Here is a tiny trained network, its code and every weight. The questions are about switching its units off for an input and a class, where a switched-off unit gives its printed mean instead of its output.

import numpy as np


def w(rows, s, z=0):
    codes = np.array(rows[::2]) - 128.0
    scale = np.full(codes.shape[1], s)
    scale[-1] = z or s
    return codes * scale


def f(y):
    return y / 2 * (1 + np.tanh(0.7978845608 * (y + 0.044715 * y**3)))


def log_softmax(a):
    a = a - a.max(-1, keepdims=True)
    return a - np.log(np.exp(a).sum(-1, keepdims=True))


def net(x, mask):
    res = np.array(x, float).reshape(1, 5) / 4 @ E
    y = f(res @ A[0][:, :-1].T + A[0][:, -1])
    res = res + np.where(mask, y, B[0][:, -1]) @ B[0][:, :-1]
    return log_softmax(res[-1] @ U[:, :-1].T + U[:, -1])


A, B = {}, {}
E = w([
[170,107,6,182],'x0',
[66,122,135,221],'x1',
[126,120,126,126],'x2',
[137,170,135,138],'x3',
[51,162,70,64],'x4',
],0.012)
A[0] = w([
[137,183,165,136,89],'neuron 0',
[52,138,94,85,32],'neuron 1',
[207,116,116,75,3],'neuron 2',
[161,114,131,85,85],'neuron 3',
[187,119,8,153,151],'neuron 4',
[117,114,203,76,129],'neuron 5',
[55,185,59,76,131],'neuron 6',
[82,159,154,128,164],'neuron 7',
[140,80,119,111,76],'neuron 8',
[126,155,111,146,81],'neuron 9',
[191,80,176,169,60],'neuron 10',
[174,143,115,55,89],'neuron 11',
[138,160,135,142,188],'neuron 12',
[82,165,102,111,120],'neuron 13',
[62,170,91,90,121],'neuron 14',
[24,103,162,229,23],'neuron 15',
[130,106,202,124,169],'neuron 16',
[162,93,165,170,29],'neuron 17',
[124,144,173,86,81],'neuron 18',
[62,140,132,174,31],'neuron 19',
[196,120,145,165,157],'neuron 20',
[199,160,55,176,121],'neuron 21',
[220,106,195,180,129],'neuron 22',
[125,184,161,115,67],'neuron 23',
[134,186,165,110,58],'neuron 24',
[155,88,91,127,190],'neuron 25',
[150,128,110,148,193],'neuron 26',
[49,131,234,102,133],'neuron 27',
[208,138,127,40,67],'neuron 28',
[100,143,116,191,152],'neuron 29',
[174,72,115,108,54],'neuron 30',
[116,120,215,98,136],'neuron 31',
[102,122,149,109,149],'neuron 32',
],0.015,0.0026)
B[0] = w([
[133,117,118,124,158],'neuron 0',
[156,89,174,102,194],'neuron 1',
[110,181,163,131,176],'neuron 2',
[113,159,143,121,156],'neuron 3',
[118,113,37,155,245],'neuron 4',
[126,122,70,137,210],'neuron 5',
[146,52,184,117,234],'neuron 6',
[134,125,120,128,171],'neuron 7',
[136,129,125,124,135],'neuron 8',
[122,132,121,121,137],'neuron 9',
[139,83,173,106,201],'neuron 10',
[125,200,164,140,187],'neuron 11',
[140,122,129,129,142],'neuron 12',
[133,99,155,118,175],'neuron 13',
[135,77,174,123,204],'neuron 14',
[122,252,160,120,230],'neuron 15',
[129,105,93,126,193],'neuron 16',
[129,105,160,108,177],'neuron 17',
[125,135,100,135,180],'neuron 18',
[133,184,163,134,174],'neuron 19',
[127,87,158,122,188],'neuron 20',
[113,118,62,124,214],'neuron 21',
[138,64,201,103,234],'neuron 22',
[124,125,113,125,162],'neuron 23',
[116,129,112,126,166],'neuron 24',
[125,127,103,136,167],'neuron 25',
[133,114,115,139,155],'neuron 26',
[120,112,47,147,247],'neuron 27',
[129,231,166,134,207],'neuron 28',
[128,171,124,128,183],'neuron 29',
[135,130,133,130,153],'neuron 30',
[125,109,74,155,212],'neuron 31',
[118,117,120,138,153],'neuron 32',
],0.029,0.014)
U = w([
[105,47,45,171,72],'0',
[140,5,188,126,251],'1',
[108,169,161,155,67],'2',
],0.012,0.0012)

Each question gives the input, the list of numbers given to net, and the class t.
The units are the neurons (one row each of A and B). Each row of codes is followed by its name. A weight is (code - 128) times the scale printed after its matrix; where a second scale follows, it is the last column's (A, B and U).
mask holds one flag per neuron, in row order. A switched-off neuron (its flag False) gives its mean, the last column of its row in B, instead of its output. The means were averaged over made-up inputs and are rounded, as every weight is.
A unit's drop is (log p(t) with every unit on - log p(t) with that unit switched off) / (log p(t) with every unit on - log p(t) with every unit switched off).
The circuit of an input: a set's keep is (log p(t) with only the set's units on - log p(t) with every unit switched off) / (log p(t) with every unit on - log p(t) with every unit switched off). Starting from the 12 units with the biggest drops (on a tie, the unit counted first), units are removed one at a time, each time the one whose removal leaves the highest keep (on an exact tie, the one counted first), for as long as the keep stays at least 0.8.
circuit, biggest first: the units of the circuit, biggest drop first
most important unit: the unit with the biggest drop
k most important neurons: the k neurons with the biggest drops, biggest first
drop when u is switched off: that unit's drop, to one decimal
input [-5,6,3,7,-4], class 2: 4 most important neurons : [neuron 15; neuron 4; neuron 19; neuron 21]
input [0,3,-2,1,2], class 2: most important unit : neuron 22
input [-1,3,1,-6,-2], class 2: 2 most important neurons : [neuron 6; neuron 15]
input [-6,8,-4,3,8], class 1: 3 most important neurons : [neuron 6; neuron 14; neuron 1]
input [-3,4,6,7,3], class 2: 2 most important neurons : [neuron 15; neuron 4]
input [-5,5,8,0,1], class 0: 2 most important neurons : [neuron 27; neuron 28]
input [5,-6,-8,4,5], class 2: 2 most important neurons : [neuron 28; neuron 11]
input [7,2,-4,5,-8], class 1: 2 most important neurons : [neuron 22; neuron 10]
input [-8,-2,-1,-5,8], class 0: 2 most important neurons : [neuron 27; neuron 5]
input [-4,3,6,8,-4], class 0: 2 most important neurons : [neuron 27; neuron 6]
input [-1,5,4,-6,4], class 2: 2 most important neurons : [neuron 15; neuron 22]
input [-8,7,-2,-2,-7], class 0: 2 most important neurons : [neuron 27; neuron 31]
input [5,-8,4,4,3], class 2: drop when neuron 28 is switched off : 0.2
input [-8,6,6,8,4], class 0: circuit, biggest first : [neuron 27]
input [-7,-4,6,-6,-7], class 0: drop when neuron 5 is switched off : 1.0
input [5,1,5,-5,-7], class 1: drop when neuron 22 is switched off : 2.2
input [6,-6,-2,6,-7], class 1: drop when neuron 15 is switched off : 0.3
